Each row is followed by its class.
[-44 -39   4 -15  -9  -6 -24 -33  22  -1  11   3  15 -46 -39  22 -28  -3
 -37  15  23 -48 -11  20  39  28   7   3 -78  11 -12  16  68] -> j940
[-58 -12  42  13  -6  18  44  -2 -20 -93  52   8 -24 -13  18 -24 -40  10
 -53 -11  13 -50   9  51  14 -13  51 -36 -49 -12 -43 -51 -34] -> j773
[-46 -25  26  13   2  -4   3 -23  65 -63  22   1 -14 -67 -19  26 -29 -18
 -21  43  25 -51  49 -24  27  13  37   9 -81  -3 -10 -32  74] -> j538
[-60 -60   0  49 -16  39  16 -23 -21  -8  41  28  13 -34  28 -15 -50  20
 -51 -16  -2 -75 -14  34   0   1  20 -32  -4  17 -10 -24 -23] -> j28
[-42 -27  12   0 -26  12   4 -11  44 -78  31 -36 -29 -11 -52  40 -36   7
 -18  50  18 -50  15 -11  23  45  48  -9 -93  -3   3   7  61] -> j776
[-37 -40   5  -9 -15   4   0 -34  24 -73   8 -34 -32 -24 -39  37 -28  -5
 -38  52  27 -43  30 -20  26  24  16  -1 -84 -13  -9   5  68] -> j195
[-47 -31  18  34   0  28  30 -13 -42 -46  36  38  13  -8  38 -13 -54  16
 -70 -17   1 -35  -1  60   3 -15  -2 -26 -29   3 -25 -19 -60] -> j28
[ -46  -48  -22    0  -28   11    6   -5    7  -66    1  -58  -16   15
  -27   17  -31    7   -7   66   27  -29   45    0   54   30   -7   -7
 -114   18   -4   -9   43] -> j625
[-32 -35  13  13 -18 -10  19  -6  34 -91  19  -9 -22   0 -21  27 -44  -7
  -5  41  36 -38  43 -10  41  33   8 -11 -92  -5  -4 -10  26] -> j776
[-51 -17  40  44  -7  27  39   9  -7 -71  48  35  -6  -3  28 -16 -39  12
 -12 -23  28 -32  11  12  -1  -6  32 -36 -15   0 -13 -63 -38] -> j538
[-32 -34  21  33 -20  38  22  -9   2 -72  51 -18  -2   2   3   5 -33  15
 -36  -8   7 -41  18  10  -4   5  34 -48 -19   8  26 -39  -7] -> j940
[-18 -24  -3   9  -7 -12  22  -9  26 -96  37 -37 -43  42 -27  -4 -32 -15
  24  29  48 -26  76 -27  26  10   4 -28 -54 -23 -14 -34  23] -> j195
[-59  10  34  37   0  49  20   0  -9 -71  46  18  -7 -38  13 -17 -39  25
 -53 -20   7 -44  17  22 -14 -10  47 -31 -13  -1 -36 -61 -33] -> j538
[-47  -6  18  36  -9  28  41   0 -26 -62  55   0 -18  12   8 -21 -27  15
 -51 -15 -35 -22  24  21  -5  23 -16  -1 -43   0 -49 -38 -42] -> j657
[-48 -47  11  43 -19  49  34  -7 -24 -54  20 -17   9 -34  18   9 -49  11
 -62 -10 -20 -27  21  18   3  24   0 -13 -48  13  -7 -35 -22] -> j625
[-25 -24 -13 -15 -31 -13  25   4  24 -42  17 -45 -38 -27 -53   0 -12 -16
  13  40  -1 -47  57  -1  39  48   6  16 -75 -16 -10 -13  63] -> j773
[-33  -8  31  12 -18  17  46  27 -21 -86  42  14 -10  16  27 -20 -36  14
 -17 -10  35 -27  48  41  46   3 -11 -46 -37   5 -48 -64 -40] -> j773
[-25 -43  29 -12 -16 -12  -4 -10  31 -67  12  28   2 -52 -18  23 -41 -30
 -10  19  57 -48 -10 -24  23   4  38   2 -54  -5  10   3  52] -> j305
[-49 -26   2  21 -26  38  18  10 -33  -9  36  25   5  -6  14 -29 -41  16
 -15  -8  30 -47   0  11  24  21 -13 -42   3  23 -41 -39 -21] -> j625
[-19 -35  -5 -10  -9 -25  20  13  45 -54  12 -11  -5 -12 -28   7 -16 -21
  44  34  26 -21  71 -32  54  37 -33   5 -93  12 -36 -37  55] -> j305
[ -7 -29  18 -28  -7 -26  -7  -7  44 -45   3   1 -36 -37   1  -3  -7 -13
  27  20  53 -24  31  -9  41  24  22   5 -35   7  11   2  57] -> j773
[-42 -14  34  18  -2  48  15   2 -10 -50  50  37   4 -43   9  -5 -39   9
 -47 -26 -21 -28   4  19 -10   2  20 -31 -14   7 -39 -20 -29] -> j305
[-31 -44   8  -4 -27   0   8 -17  25 -77   8 -51 -23 -71 -51  22 -44 -20
 -37  46   5 -49  25 -25   6  34  40  16 -99 -33  15  15  59] -> j195
[-39 -52   8   6   8  -9  17 -23  30 -85  15 -29 -19 -42 -37  16 -40 -29
 -31  48  20 -30  37   1  28   6  15  10 -99 -26   8  -7  48] -> j195
[-44 -52  -3  20  -3  -1  30 -12  23 -87  28 -41 -34   0 -34  12 -38 -15
 -12  40  15 -33  56   7  32  26  -9   0 -97 -22  -8 -21  34] -> j195
[-45 -42  22   2 -16  -6 -12 -26  40 -14   6  32  15 -99 -24  22 -43 -31
 -33  36  24 -46   9 -21  32  20  27  22 -81  -2  -3  14  70] -> j538
[-41 -23  19 -24  -3 -23 -15 -43  28 -36   8  -7 -10 -44 -40  32 -19  -1
 -38  21  16 -54  -2   7  27  25  35   6 -95  -7 -17   7  74] -> j940
[-35 -10   8 -11 -13   1 -16 -12  13 -61   4  -1  -2 -34 -24   7 -24   4
 -14  33  46 -25  20 -19  28   6  26   5 -68  11  -1  -2  39] -> j538
[-41 -22   1  38 -28  47  43   6  -9 -71  59 -11 -11   7  -7   5 -33   3
 -18   4 -31 -50  41  -9 -12  20   5 -37 -21   6 -16 -44 -16] -> j305
[-71 -47   6  22 -22  17   4 -42  32 -42  10 -18  -6 -41 -24  55 -37  -5
 -44  34   2 -59  23  -1  19  32  29   4 -94  10  -8 -14  72] -> j538
[-26 -26   2 -17 -10   4 -14 -22 -13 -54 -11 -14  -9   4 -23  29 -19  15
 -19   5  56 -20 -15  -2  24  12  11  -4 -41  -1  -3   3  35] -> j195
[-55 -28  19  39  -8  34  36 -16 -11 -74  47   0   6 -20  -8  -1 -53   2
 -63  -2  -9 -46  -3  18  -9   1  40 -32 -40  -1  -8 -29 -29] -> j776
[-32 -22  31  33 -34  39  36  16  23 -58  46  -4 -14 -51   9   2 -42  14
 -34  16  -6 -60  16 -17  -8  47  19 -28 -24  12  -8 -27  -5] -> j776
[-39 -22  25  -6  -6 -17 -17 -37  25 -52  -1  15   0 -62 -24  28 -27  -9
 -32  17  35 -40  -2 -24  13  -4  56  15 -67  -6   8   3  58] -> j538
[ -42  -44   26  -10  -22   20   12  -27   24  -92   12  -11  -40  -39
  -23   38  -30   20  -44   56   16  -49   27    3   31   33   56    6
 -109  -16   -7    0   62] -> j28
[ -45  -28   29    5   15   -5   22   -6   22 -110   38   -7  -24    2
  -16    3  -49  -16  -19   28   60  -24   27   19   37   -1   21  -12
  -90  -25  -25  -29   19] -> j195
[-33 -19   3  -9 -20   9  17  -3  17 -92  23 -50 -21  -7 -42  19 -35  -3
 -15  44  25 -31  59 -17  34  29  19 -10 -92  -2  -5 -31  54] -> j625
[-64 -49  49  52 -18  36  30  -8  -2 -74  60  20  -3 -61  20  -9 -61   1
 -72 -28 -11 -57  -6  22 -12   9  44 -21 -38  -2  -5 -42 -27] -> j657
[-30  -6  37  26  -4   9  43  11 -27 -63  49  32  15  12  38 -27 -33  16
 -28 -26  11 -24  19  24  18   3 -14 -41 -44   7 -44 -53 -61] -> j940
[-35   8  47  -9  13  10   3  -2 -32 -76  22  47  -4 -18  38  -5 -43   9
 -65 -25  36 -11   2  78  29 -26   9 -29 -28   3 -34  -6 -49] -> j773
[-48 -24  37  20 -12  45  12  -1 -17 -28  46  39  -2  -8  34 -18 -27  20
 -34 -29  17 -19 -23  20   1  12  13 -34  13  30 -25 -33 -26] -> j657
[-52 -38  24  45 -15  14  40  -6 -17 -50  45   9 -13 -27   7 -27 -34   2
 -34 -32 -14 -51   6  12 -15   4  24 -25  -5  -5  -9 -65 -29] -> j657
[-24  -3  15 -24 -24   0 -15 -17  33 -63  18 -30 -38 -42 -41   2 -16  -6
 -14  28  23 -38  18 -36   2  39  51  20 -53  -6  -5   1  65] -> j657
[-27 -37  17 -16 -11  -1  -9 -34  39 -72   9 -26 -12 -44 -27  34 -29   6
 -33  33  33 -48  16 -13  17  12  72   7 -85  -4  12  -1  76] -> j28
[-35 -17  11   9 -33  30  38  16 -22 -72  39  -2  -6  -5  -7 -27 -32  17
 -24  -2   2 -36  30 -14   6  15   0 -28 -47   7 -59 -43 -28] -> j305
[ -46    6   16   47  -22   36   55   27   -1 -106   68   -6  -10    2
    6  -32  -43    6   -6   21   13  -44   74  -15    8    6   14  -40
  -43    0  -29  -80  -35] -> j538
[-31 -34   3   3 -24   6  -7  -5  27 -51   8 -10 -12   4 -33  27 -33   3
  -3  32  52 -39 -12  -2  30  27  28  -4 -50   2  17  12  39] -> j776
[-39 -42  28  32   0  32  14 -18   3 -15  34  24   5 -58  29 -27 -40   1
 -39 -34  16 -42 -10  -7 -11   3  28 -28  11   3 -35 -33 -16] -> j195
[-51 -30  22  -7 -11  18   1  -8  38 -58  24   5 -11  -6 -31  29 -41   5
 -30  46  53 -35   9  17  53  29  16 -19 -83  11 -33  -3  49] -> j776
[-52 -37  39  -1 -23  22  11  -1 -20 -29  29  37   1 -55  36 -18 -38  16
 -38 -23  26 -49 -26  41  23   5  37 -42 -18  24 -19 -16 -16] -> j773
[-52 -36  10 -23 -11   2 -27 -36  10 -40  -6   3 -17 -51 -26  28 -33  10
 -39  28  47 -51  -1   0  44  27  25   2 -73  11 -23   6  71] -> j625
[-51 -24  18  24 -19  26  31   7 -24 -29  41  26   6 -15  30 -16 -47  28
 -37  -6   5 -56  11  40  18  17   0 -36 -44  12 -55 -38 -32] -> j28
[-24 -49  -2 -14 -42  11   7   5  19 -76  15 -12 -25  12 -28  15 -23   6
  14  45  44 -27  43 -35  45  39 -16 -11 -77  18 -15  -2  46] -> j305
[-47 -30  12   5 -38  34  23  -9  38 -71  46 -38 -39  -4 -53  30 -19  16
 -34  75  -3 -59   3 -29  15  50  47  -7 -84   3  -5   4  63] -> j776
[-57 -45  30  26 -15  44   9 -15 -27 -46  35  26   7 -45  10 -12 -55  17
 -51 -39  43 -56 -35  15  -1  -4  47 -44   5  -2 -23 -34 -20] -> j195
[-45 -59  20  25 -18   0  37   5  55 -76  24 -21 -15 -27 -11  37 -27 -14
   8  59  17 -28  66 -16  39  25   1 -17 -97  14  34 -45  62] -> j538
[ -55  -81   -6   27  -38    7   17  -30   30  -70   31  -49  -21   -4
  -36   39  -36  -16  -27   51  -14  -43   45  -14   28   37    7   -3
 -105   12   35   -7   63] -> j657
[-47  20  22  47  -3  52  37   8 -22 -70  49  23 -16 -24  12 -15 -31  11
 -36  -2 -34 -27  34  15 -17  14  17  -5 -21 -15 -28 -35 -50] -> j538
[-46 -25  33  33 -16  23  38   2 -23 -79  55  30  16  -4  19 -17 -56   0
 -40  -7  38 -47  -1  -7  24  -8  28 -30 -40   0 -32 -52 -27] -> j625
[-47   4  51  18   6  30  23  -2 -24 -85  45  39   2 -16  27   1 -52   8
 -52 -22  33 -36 -10  27  10 -10  43 -30 -26  -7 -35 -44 -31] -> j625
[-51 -22  28  24 -31  51   7 -23  10 -48  67   0 -10 -47 -13 -10 -33  24
 -46 -10   3 -88  -4 -13 -13  21  78 -50  -4   2 -13 -41  20] -> j940
[-36 -63  16 -15 -36  37   5 -20  59 -38  25 -18 -23 -40 -14  32 -23  11
 -13  65  35 -49  34 -28  37  50  44 -23 -66  28   2 -12 102] -> j28
[-54 -70  15  13 -16  15  17 -29  41 -64  29 -28 -21 -59 -39  18 -49 -22
 -40  41  19 -54  26 -12  25  29  35  -2 -94 -21 -11 -11  68] -> j195
